Below are the code and all the weights of a small trained network. Each question names an input and a class and asks about switching units off, where a switched-off unit gives its printed mean instead of its output.

import numpy as np


def w(rows, s, z=0):
    codes = np.array(rows[::2]) - 128.0
    scale = np.full(codes.shape[1], s)
    scale[-1] = z or s
    return codes * scale


def f(y):
    return y / 2 * (1 + np.tanh(0.7978845608 * (y + 0.044715 * y**3)))


def log_softmax(a):
    a = a - a.max(-1, keepdims=True)
    return a - np.log(np.exp(a).sum(-1, keepdims=True))


def net(x, mask):
    res = np.array(x, float).reshape(1, 3) / 4 @ E
    y = f(res @ A[0][:, :-1].T + A[0][:, -1])
    res = res + np.where(mask, y, B[0][:, -1]) @ B[0][:, :-1]
    return log_softmax(res[-1] @ U[:, :-1].T + U[:, -1])


A, B = {}, {}
E = w([
[125,70,106,147,96,67,215,132],'x0',
[111,141,187,78,183,75,142,217],'x1',
[2,122,104,166,189,89,105,66],'x2',
],0.012)
A[0] = w([
[178,176,196,144,65,122,120,149,190],'n1',
[201,150,148,164,91,92,137,134,223],'n2',
[156,201,132,46,135,183,100,169,131],'n3',
[140,169,151,108,191,143,53,177,150],'n4',
[125,165,91,109,113,255,40,95,128],'n5',
[206,165,85,69,107,152,174,137,254],'n6',
[118,209,142,121,150,231,94,75,142],'n7',
],0.0099,0.004)
B[0] = w([
[159,71,159,143,12,149,139,129,196],'n1',
[123,65,95,107,93,231,147,137,190],'n2',
[64,61,224,88,86,111,113,17,198],'n3',
[30,151,214,175,66,198,166,95,197],'n4',
[206,120,154,71,150,102,65,164,245],'n5',
[127,60,94,148,2,211,164,148,225],'n6',
[152,161,199,112,155,89,16,186,225],'n7',
],0.0094,0.012)
U = w([
[155,72,149,70,111,153,117,206,195],'0',
[109,84,154,124,89,131,131,4,151],'1',
[139,143,134,75,216,38,105,150,235],'2',
[74,162,164,117,153,148,124,117,4],'3',
[186,105,75,151,99,167,154,106,5],'4',
],0.014,0.0037)

Each question gives the input, the list of numbers given to net, and the class t.
The units are the neurons (one row each of A and B). Each row of codes is followed by its name. A weight is (code - 128) times the scale printed after its matrix; where a second scale follows, it is the last column's (A, B and U).
mask holds one flag per neuron, in row order. A switched-off neuron (its flag False) gives its mean, the last column of its row in B, instead of its output. The means were averaged over made-up inputs and are rounded, as every weight is.
A unit's drop is (log p(t) with every unit on - log p(t) with that unit switched off) / (log p(t) with every unit on - log p(t) with every unit switched off).
The circuit of an input: a set's keep is (log p(t) with only the set's units on - log p(t) with every unit switched off) / (log p(t) with every unit on - log p(t) with every unit switched off). Starting from all 7 units, units are removed one at a time, each time the one whose removal leaves the highest keep (on an exact tie, the one counted first), for as long as the keep stays at least 0.8.
units of the circuit, in order: the units of the circuit, biggest drop first
top k neurons: the k neurons with the biggest drops, biggest first
drop when u is switched off: that unit's drop, to one decimal
input [1,-3,-7], class 4: top 3 neurons => n7; n6; n5
input [1,-2,0], class 4: units of the circuit, in order => n3; n7
input [3,6,7], class 2: units of the circuit, in order => n6
input [8,1,5], class 2: units of the circuit, in order => n6; n4
input [-4,3,1], class 3: units of the circuit, in order => n6; n4
input [-4,2,1], class 3: units of the circuit, in order => n4; n6
input [-4,1,-2], class 1: top 2 neurons => n3; n4
input [0,1,6], class 3: units of the circuit, in order => n3; n6
input [-2,8,0], class 1: top 2 neurons => n3; n7
input [7,0,0], class 4: top 4 neurons => n3; n7; n5; n4
input [1,-4,-3], class 4: units of the circuit, in order => n7; n3
input [3,-1,-6], class 4: top 2 neurons => n7; n5
input [7,1,2], class 2: units of the circuit, in order => n6; n1
input [-6,1,-8], class 1: units of the circuit, in order => n3
input [1,-5,-8], class 4: units of the circuit, in order => n7; n6
input [-7,6,1], class 3: top 3 neurons => n6; n4; n7
input [-8,4,0], class 1: top 2 neurons => n3; n4
input [-2,5,6], class 3: top 2 neurons => n4; n5
input [3,-5,-3], class 4: top 2 neurons => n3; n7
input [-8,7,4], class 3: units of the circuit, in order => n4
input [3,3,4], class 2: top 2 neurons => n6; n4
input [-8,-2,6], class 2: top 2 neurons => n5; n7
input [-3,1,7], class 3: top 2 neurons => n5; n4
input [1,-1,-5], class 4: drop when n5 is switched off => 0.3
input [1,7,6], class 2: drop when n6 is switched off => 1.0
input [-8,8,-4], class 1: drop when n7 is switched off => 0.0
input [0,8,1], class 3: drop when n6 is switched off => 0.1
